Below are the code and all the weights of a small trained network. Each question names an input and a class and asks about switching units off, where a switched-off unit gives its printed mean instead of its output.

import numpy as np


def w(rows, s, z=0):
    codes = np.array(rows[::2]) - 128.0
    scale = np.full(codes.shape[1], s)
    scale[-1] = z or s
    return codes * scale


def f(y):
    return y / 2 * (1 + np.tanh(0.7978845608 * (y + 0.044715 * y**3)))


def log_softmax(a):
    a = a - a.max(-1, keepdims=True)
    return a - np.log(np.exp(a).sum(-1, keepdims=True))


def net(x, mask):
    res = np.array(x, float).reshape(1, 3) / 4 @ E
    y = f(res @ A[0][:, :-1].T + A[0][:, -1])
    res = res + np.where(mask, y, B[0][:, -1]) @ B[0][:, :-1]
    return log_softmax(res[-1] @ U[:, :-1].T + U[:, -1])


A, B = {}, {}
E = w([
[84,203,120,3,64,121,210,125,171,89],'x0',
[102,222,61,232,140,105,168,126,162,39],'x1',
[73,25,128,146,90,47,222,126,52,41],'x2',
],0.0042)
A[0] = w([
[125,149,118,148,129,128,131,136,131,110,26],'neuron 1',
[141,237,140,105,139,151,57,128,147,197,147],'neuron 2',
[123,148,131,91,120,123,151,124,140,123,49],'neuron 3',
[122,173,123,41,112,129,171,128,135,110,81],'neuron 4',
[126,142,127,101,122,127,145,127,134,123,35],'neuron 5',
[130,85,145,78,128,131,112,128,117,158,6],'neuron 6',
[119,6,139,129,122,91,225,127,101,58,182],'neuron 7',
[121,68,136,132,123,102,176,127,110,90,124],'neuron 8',
[117,96,125,129,122,110,151,127,109,110,91],'neuron 9',
[119,243,117,239,123,120,155,133,129,64,41],'neuron 10',
[136,158,130,125,134,143,108,123,141,150,131],'neuron 11',
[125,121,129,126,130,125,138,125,121,122,118],'neuron 12',
[124,185,129,5,119,129,191,121,139,99,66],'neuron 13',
[141,186,130,120,138,144,86,130,143,164,148],'neuron 14',
[141,78,126,209,135,129,83,120,116,154,30],'neuron 15',
[119,167,124,53,116,128,169,127,136,115,74],'neuron 16',
[121,147,121,148,123,130,129,132,130,116,46],'neuron 17',
[139,179,130,121,135,145,88,126,142,158,142],'neuron 18',
[138,197,128,119,134,141,76,128,140,172,147],'neuron 19',
[125,140,131,110,123,125,136,126,131,124,34],'neuron 20',
[129,61,136,55,123,138,105,132,117,176,21],'neuron 21',
[132,78,143,73,122,131,108,131,117,163,9],'neuron 22',
[123,132,125,116,127,130,133,127,129,128,39],'neuron 23',
[129,86,143,79,120,132,109,130,113,162,2],'neuron 24',
[130,54,131,42,123,134,97,134,120,178,26],'neuron 25',
[122,173,112,173,128,125,139,137,133,99,74],'neuron 26',
[128,127,129,125,126,131,131,127,131,125,56],'neuron 27',
[132,137,129,127,128,135,120,129,133,133,156],'neuron 28',
[140,44,132,246,143,141,60,125,119,164,73],'neuron 29',
],0.011,0.00069)
B[0] = w([
[139,131,137,116,140,127,135,113,145,136,133],'neuron 1',
[81,42,49,98,38,168,154,142,98,89,227],'neuron 2',
[130,135,143,149,136,119,106,145,106,138,140],'neuron 3',
[128,155,167,169,146,96,71,174,73,151,185],'neuron 4',
[130,133,138,140,135,119,108,137,114,131,132],'neuron 5',
[149,146,131,126,160,126,156,91,175,125,155],'neuron 6',
[83,42,33,86,27,189,151,139,115,94,255],'neuron 7',
[107,90,86,99,76,165,139,135,120,113,181],'neuron 8',
[118,109,101,118,108,149,129,129,127,119,148],'neuron 9',
[194,167,170,90,225,126,192,20,252,147,239],'neuron 10',
[116,107,107,121,107,137,137,131,122,118,146],'neuron 11',
[127,124,122,126,125,133,125,129,128,123,130],'neuron 12',
[129,166,187,194,154,85,49,199,46,162,216],'neuron 13',
[102,82,92,109,82,145,146,134,115,102,174],'neuron 14',
[121,162,168,158,136,95,81,179,71,148,185],'neuron 15',
[129,148,163,162,143,103,81,168,84,146,174],'neuron 16',
[138,133,135,119,137,130,139,115,140,135,131],'neuron 17',
[107,89,95,112,89,143,146,132,114,107,167],'neuron 18',
[99,76,83,110,72,150,150,133,111,102,183],'neuron 19',
[130,132,134,138,133,123,119,137,118,132,127],'neuron 20',
[162,165,138,125,183,126,174,66,205,128,182],'neuron 21',
[152,151,135,124,168,127,160,84,180,123,162],'neuron 22',
[130,130,133,132,131,125,122,131,124,131,124],'neuron 23',
[150,149,136,122,162,128,156,91,173,127,156],'neuron 24',
[167,172,145,115,194,124,171,58,218,126,191],'neuron 25',
[152,139,138,109,158,137,144,95,169,137,161],'neuron 26',
[131,127,129,130,130,125,125,130,128,127,124],'neuron 27',
[124,119,125,125,123,127,132,128,124,123,132],'neuron 28',
[115,191,196,176,139,74,43,216,36,157,232],'neuron 29',
],0.016,0.0061)
U = w([
[52,18,16,82,5,203,147,146,101,69,253],'0',
[120,183,213,246,149,41,10,220,43,197,66],'1',
[222,171,155,94,227,129,202,3,245,140,62],'2',
],0.0073,0.00047)

Each question gives the input, the list of numbers given to net, and the class t.
The units are the neurons (one row each of A and B). Each row of codes is followed by its name. A weight is (code - 128) times the scale printed after its matrix; where a second scale follows, it is the last column's (A, B and U).
mask holds one flag per neuron, in row order. A switched-off neuron (its flag False) gives its mean, the last column of its row in B, instead of its output. The means were averaged over made-up inputs and are rounded, as every weight is.
A unit's drop is (log p(t) with every unit on - log p(t) with that unit switched off) / (log p(t) with every unit on - log p(t) with every unit switched off).
The circuit of an input: a set's keep is (log p(t) with only the set's units on - log p(t) with every unit switched off) / (log p(t) with every unit on - log p(t) with every unit switched off). Starting from the 12 units with the biggest drops (on a tie, the unit counted first), units are removed one at a time, each time the one whose removal leaves the highest keep (on an exact tie, the one counted first), for as long as the keep stays at least 0.8.
circuit, biggest first: the units of the circuit, biggest drop first
unit that matters most: the unit with the biggest drop
top k neurons: the k neurons with the biggest drops, biggest first
drop when u is switched off: that unit's drop, to one decimal
input [-6,-4,-8], class 0: circuit, biggest first	neuron 2
input [-7,3,-7], class 0: top 4 neurons	neuron 2; neuron 19; neuron 13; neuron 14
input [-3,8,-8], class 0: top 3 neurons	neuron 2; neuron 19; neuron 14
input [3,5,-3], class 2: top 3 neurons	neuron 10; neuron 7; neuron 29
input [6,6,-1], class 1: top 2 neurons	neuron 13; neuron 4
input [-5,5,4], class 1: top 2 neurons	neuron 29; neuron 2
input [-5,-5,4], class 1: top 2 neurons	neuron 29; neuron 10
input [5,7,-3], class 2: top 2 neurons	neuron 10; neuron 29
input [-4,5,-4], class 2: top 3 neurons	neuron 10; neuron 7; neuron 13
input [5,8,7], class 2: top 3 neurons	neuron 10; neuron 2; neuron 26
input [2,-8,-7], class 2: top 2 neurons	neuron 25; neuron 21
input [4,-4,3], class 1: top 2 neurons	neuron 10; neuron 13
input [7,0,-6], class 1: top 3 neurons	neuron 13; neuron 7; neuron 4
input [2,4,-1], class 2: unit that matters most	neuron 29
input [0,4,-2], class 2: top 2 neurons	neuron 7; neuron 10
input [4,-8,-7], class 2: top 2 neurons	neuron 25; neuron 21
input [7,4,-5], class 1: top 2 neurons	neuron 13; neuron 7
input [7,6,-4], class 1: drop when neuron 13 is switched off	1.1
input [6,-1,4], class 1: drop when neuron 13 is switched off	0.4
input [-6,5,-7], class 0: drop when neuron 2 is switched off	1.4
input [-1,1,-8], class 0: drop when neuron 17 is switched off	0.0
